Here is a tiny trained network, its code and every weight. The questions are about switching its units off for an input and a target symbol, where a switched-off unit gives its printed mean instead of its output.

import numpy as np


def w(rows, s, z=0):
    codes = np.array(rows[::2]) - 128.0
    scale = np.full(codes.shape[1], s)
    scale[-1] = z or s
    return codes * scale


def norm(h):
    return h / np.sqrt((h * h).mean(-1, keepdims=True) + 1e-5)


def f(y):
    return y / 2 * (1 + np.tanh(0.7978845608 * (y + 0.044715 * y**3)))


def softmax(a):
    e = np.exp(a - a.max(-1, keepdims=True))
    return e / e.sum(-1, keepdims=True)


def log_softmax(a):
    a = a - a.max(-1, keepdims=True)
    return a - np.log(np.exp(a).sum(-1, keepdims=True))


def net(x, mask):
    ids = ['Γαδεζθλπσψ'.index(c) for c in x.split()]
    T = len(ids)
    res = E[ids] + P[:T]
    u = 0
    for l in range(3):
        q, k, v = (norm(res) @ M[l].T for M in (Q, K, V))
        z = softmax(np.where(np.tri(T) > 0, q @ k.T / 2**0.5, -1e9)) @ v
        res = res + np.where(mask[u], z, O[l][:, -1]) @ O[l][:, :-1]
        u += 1
        y = f(norm(res) @ A[l][:, :-1].T + A[l][:, -1])
        res = res + np.where(mask[u : u + 4], y, B[l][:, -1]) @ B[l][:, :-1]
        u += 4
    return log_softmax(norm(res)[-1] @ U[:, :-1].T + U[:, -1])


Q, K, V, O, A, B = {}, {}, {}, {}, {}, {}
E = w([
[46,207,195,178,147,254,121,185,122,151,135],'Γ',
[198,117,161,161,116,219,126,141,208,124,108],'α',
[193,107,196,148,171,168,141,90,173,176,37],'δ',
[185,188,184,109,216,140,26,240,70,129,244],'ε',
[150,197,88,84,185,99,134,77,112,253,136],'ζ',
[29,103,84,171,212,143,179,141,173,57,195],'θ',
[199,121,156,97,171,206,182,174,164,196,56],'λ',
[181,77,221,161,107,204,170,133,168,103,146],'π',
[85,143,88,14,138,158,159,204,116,152,208],'σ',
[176,191,165,97,225,121,113,124,128,27,93],'ψ',
],0.014)
P = w([
[1,123,135,163,88,53,196,202,85,185,92],'0',
[116,174,104,131,125,134,121,163,208,151,83],'1',
[185,141,113,143,161,134,153,185,151,139,117],'2',
[175,124,124,136,162,145,150,161,139,133,121],'3',
[183,116,114,136,162,160,145,150,141,132,115],'4',
[196,118,104,134,151,172,133,148,134,126,126],'5',
[182,108,109,125,151,175,120,137,122,126,122],'6',
[193,113,102,116,146,198,119,123,129,125,124],'7',
[181,97,106,108,141,189,109,116,102,129,120],'8',
[182,87,103,105,137,196,95,109,95,131,120],'9',
[180,80,104,97,136,204,77,102,90,133,121],'10',
[175,76,89,106,126,213,67,103,72,124,124],'11',
[187,78,72,107,120,224,54,101,63,126,121],'12',
[165,116,104,116,139,165,90,85,85,132,113],'13',
],0.0094)
Q[0] = w([
[131,207,227,55,1,114,40,63,84,200,66],'L0H0',
[69,236,137,105,59,36,84,127,131,124,108],'L0H0',
],0.006)
K[0] = w([
[109,158,183,171,86,2,172,204,178,162,115],'L0H0',
[118,234,112,130,134,76,230,172,241,69,124],'L0H0',
],0.0057)
V[0] = w([
[81,169,136,202,176,123,194,171,99,187,184],'L0H0',
[34,39,33,253,213,39,122,164,231,112,152],'L0H0',
],0.0044)
O[0] = w([
[197,175,61,123,186,103,42,148,3,134,35,251],'L0H0',
[172,99,102,145,93,211,196,13,36,56,247,205],'L0H0',
],0.0066,0.0028)
A[0] = w([
[88,113,2,139,176,108,108,82,129,159,137,122],'L0N0',
[83,129,85,129,124,205,60,163,95,141,120,148],'L0N1',
[161,176,143,66,138,149,107,144,71,172,159,252],'L0N2',
[99,84,60,56,110,110,126,206,113,112,141,104],'L0N3',
],0.0078,0.002)
B[0] = w([
[95,175,160,2,111,138,56,120,173,212,174,254],'L0N0',
[169,113,249,146,173,65,172,65,174,94,124,195],'L0N1',
[43,83,145,212,76,127,117,50,174,9,244,226],'L0N2',
[195,111,77,138,77,56,136,194,221,157,87,150],'L0N3',
],0.0075,0.0062)
Q[1] = w([
[185,66,103,181,124,165,125,212,164,160,44],'L1H0',
[159,254,103,154,129,112,148,165,83,106,127],'L1H0',
],0.0091)
K[1] = w([
[100,183,118,168,77,56,217,157,2,165,105],'L1H0',
[167,216,137,142,195,124,141,130,125,124,130],'L1H0',
],0.0077)
V[1] = w([
[166,132,53,54,140,146,211,105,106,114,146],'L1H0',
[243,3,182,7,88,217,110,186,76,18,218],'L1H0',
],0.004)
O[1] = w([
[164,140,189,112,93,8,179,164,202,170,93,212],'L1H0',
[171,143,118,156,110,132,35,165,154,185,88,250],'L1H0',
],0.014,0.002)
A[1] = w([
[147,168,128,111,154,107,112,117,84,124,90,111],'L1N0',
[94,98,44,91,146,157,132,71,92,123,175,86],'L1N1',
[170,139,158,164,106,112,90,144,150,173,94,2],'L1N2',
[99,150,1,98,105,144,117,43,117,154,169,156],'L1N3',
],0.0098,0.0012)
B[1] = w([
[163,128,122,91,91,167,106,157,193,63,62,121],'L1N0',
[219,210,142,106,2,128,60,107,78,181,220,219],'L1N1',
[138,141,177,114,115,129,176,164,75,138,179,176],'L1N2',
[134,240,96,96,82,194,77,129,97,161,73,253],'L1N3',
],0.0099,0.0067)
Q[2] = w([
[42,240,38,141,145,36,1,188,151,192,136],'L2H0',
[119,165,156,254,105,59,138,25,114,35,125],'L2H0',
],0.0052)
K[2] = w([
[253,164,144,123,159,164,69,41,236,121,190],'L2H0',
[147,208,90,82,165,210,153,175,150,155,170],'L2H0',
],0.0064)
V[2] = w([
[254,44,151,117,110,110,69,19,245,65,166],'L2H0',
[68,177,44,10,155,125,73,235,207,111,197],'L2H0',
],0.0043)
O[2] = w([
[189,152,194,237,107,155,209,155,129,2,158,2],'L2H0',
[33,88,157,46,78,210,142,145,78,192,115,219],'L2H0',
],0.0094,0.00047)
A[2] = w([
[218,129,72,62,152,31,24,98,113,17,183,184],'L2N0',
[115,167,70,138,69,9,105,94,217,162,236,64],'L2N1',
[178,22,100,220,143,150,182,122,183,179,2,30],'L2N2',
[112,101,112,152,148,248,79,226,180,205,79,6],'L2N3',
],0.006,0.0023)
B[2] = w([
[68,173,142,53,107,96,111,194,109,107,48,255],'L2N0',
[102,47,94,148,96,204,106,86,171,74,65,228],'L2N1',
[63,138,137,125,44,128,106,126,135,85,244,178],'L2N2',
[169,86,73,172,129,63,138,150,112,133,68,219],'L2N3',
],0.011,0.0038)
U = w([
[138,183,124,75,66,188,99,110,85,160,156,166],'Γ',
[110,182,122,121,164,77,73,186,141,54,240,29],'α',
[137,180,164,61,136,104,149,127,111,65,3,117],'δ',
[181,90,100,176,133,185,113,118,82,103,91,127],'ε',
[123,167,162,189,205,208,195,57,120,101,139,255],'ζ',
[167,167,200,115,86,74,184,199,138,180,141,101],'θ',
[82,110,144,32,220,120,128,121,168,200,165,109],'λ',
[184,88,92,125,145,60,55,164,92,168,112,92],'π',
[116,69,156,89,123,202,146,169,89,178,60,72],'σ',
[80,59,114,119,26,118,146,109,182,98,132,129],'ψ',
],0.007,0.0031)

Each question gives the input, a string of symbols that net reads in full, and the target symbol t.
The units are the heads (2 rows each of Q, K, V and O) and the neurons (one row each of A and B). Each row of codes is followed by its name. A weight is (code - 128) times the scale printed after its matrix; where a second scale follows, it is the last column's (O, A, B and U).
mask holds one flag per unit, layer by layer, with each layer's heads first. A switched-off unit (its flag False) gives its mean, the last column of its rows in O or B, instead of its output. The means were averaged over made-up inputs and are rounded, as every weight is.
A unit's drop is (log p(t) with every unit on - log p(t) with that unit switched off) / (log p(t) with every unit on - log p(t) with every unit switched off).
unit that matters most: the unit with the biggest drop
k most important neurons: the k neurons with the biggest drops, biggest first
top k neurons in layer l: the k neurons of layer l with the biggest drops, biggest first
input ζ δ α ψ θ θ θ θ θ δ, target ζ: 2 most important neurons : [L1N1; L0N0]
input θ ε θ σ θ θ π ε Γ θ θ ψ θ, target ζ: top 2 neurons in layer 1 : [L1N3; L1N1]
input α ψ σ ζ θ λ θ π, target α: 3 most important neurons : [L0N0; L1N3; L0N2]
input θ θ α θ θ π δ λ π π ε θ, target π: 3 most important neurons : [L2N3; L0N2; L1N1]
input θ ζ θ π σ π α θ, target π: unit that matters most : L2N3
input δ θ ζ α π ζ δ, target δ: top 3 neurons in layer 0 : [L0N2; L0N0; L0N1]
input ζ θ ε ε θ θ θ σ θ ζ θ α π, target ζ: 2 most important neurons : [L1N1; L0N2]
input π θ π, target π: 4 most important neurons : [L0N2; L0N1; L2N3; L1N1]
input σ θ ζ ζ λ δ, target σ: 3 most important neurons : [L0N3; L1N2; L1N1]
input θ ζ θ, target λ: 3 most important neurons : [L0N2; L1N1; L1N3]
input ε ζ ζ ζ θ π θ δ π α, target ε: 3 most important neurons : [L2N3; L0N0; L0N2]
input λ π ζ λ π α π, target λ: top 2 neurons in layer 1 : [L1N3; L1N1]
input π ζ π δ π θ ψ δ, target π: top 2 neurons in layer 2 : [L2N3; L2N2]
input ζ λ θ θ θ θ θ π, target ζ: unit that matters most : L1H0
input θ θ δ θ, target ψ: 4 most important neurons : [L0N0; L2N1; L0N2; L1N3]
input α Γ θ θ θ ε π ζ θ Γ ζ δ, target α: top 2 neurons in layer 0 : [L0N0; L0N2]
input θ ε θ ζ θ θ θ ζ π ζ θ θ σ, target ψ: 2 most important neurons : [L0N2; L0N3]
input α ζ ψ δ θ θ θ ζ θ π ζ α, target α: 2 most important neurons : [L0N0; L1N3]
input θ ζ θ θ ψ ζ λ θ π θ θ ψ, target δ: 2 most important neurons : [L2N0; L1N1]
input π θ θ σ θ α α θ θ λ ζ θ λ δ, target π: most important neuron : [L0N2]
input δ ζ ζ σ σ α θ ζ ε α α θ π, target δ: top 2 neurons in layer 0 : [L0N2; L0N0]
input π θ ζ σ θ α α, target π: top 3 neurons in layer 0 : [L0N2; L0N1; L0N0]
input θ δ θ ζ θ ζ ζ ζ θ π π ψ ε, target α: top 2 neurons in layer 1 : [L1N3; L1N1]
input σ ζ λ δ, target σ: top 2 neurons in layer 0 : [L0N3; L0N2]
input ζ ζ ψ ε θ ζ ζ α α, target ζ: top 2 neurons in layer 0 : [L0N0; L0N2]
input θ θ θ θ ζ θ, target λ: top 3 neurons in layer 1 : [L1N3; L1N1; L1N2]
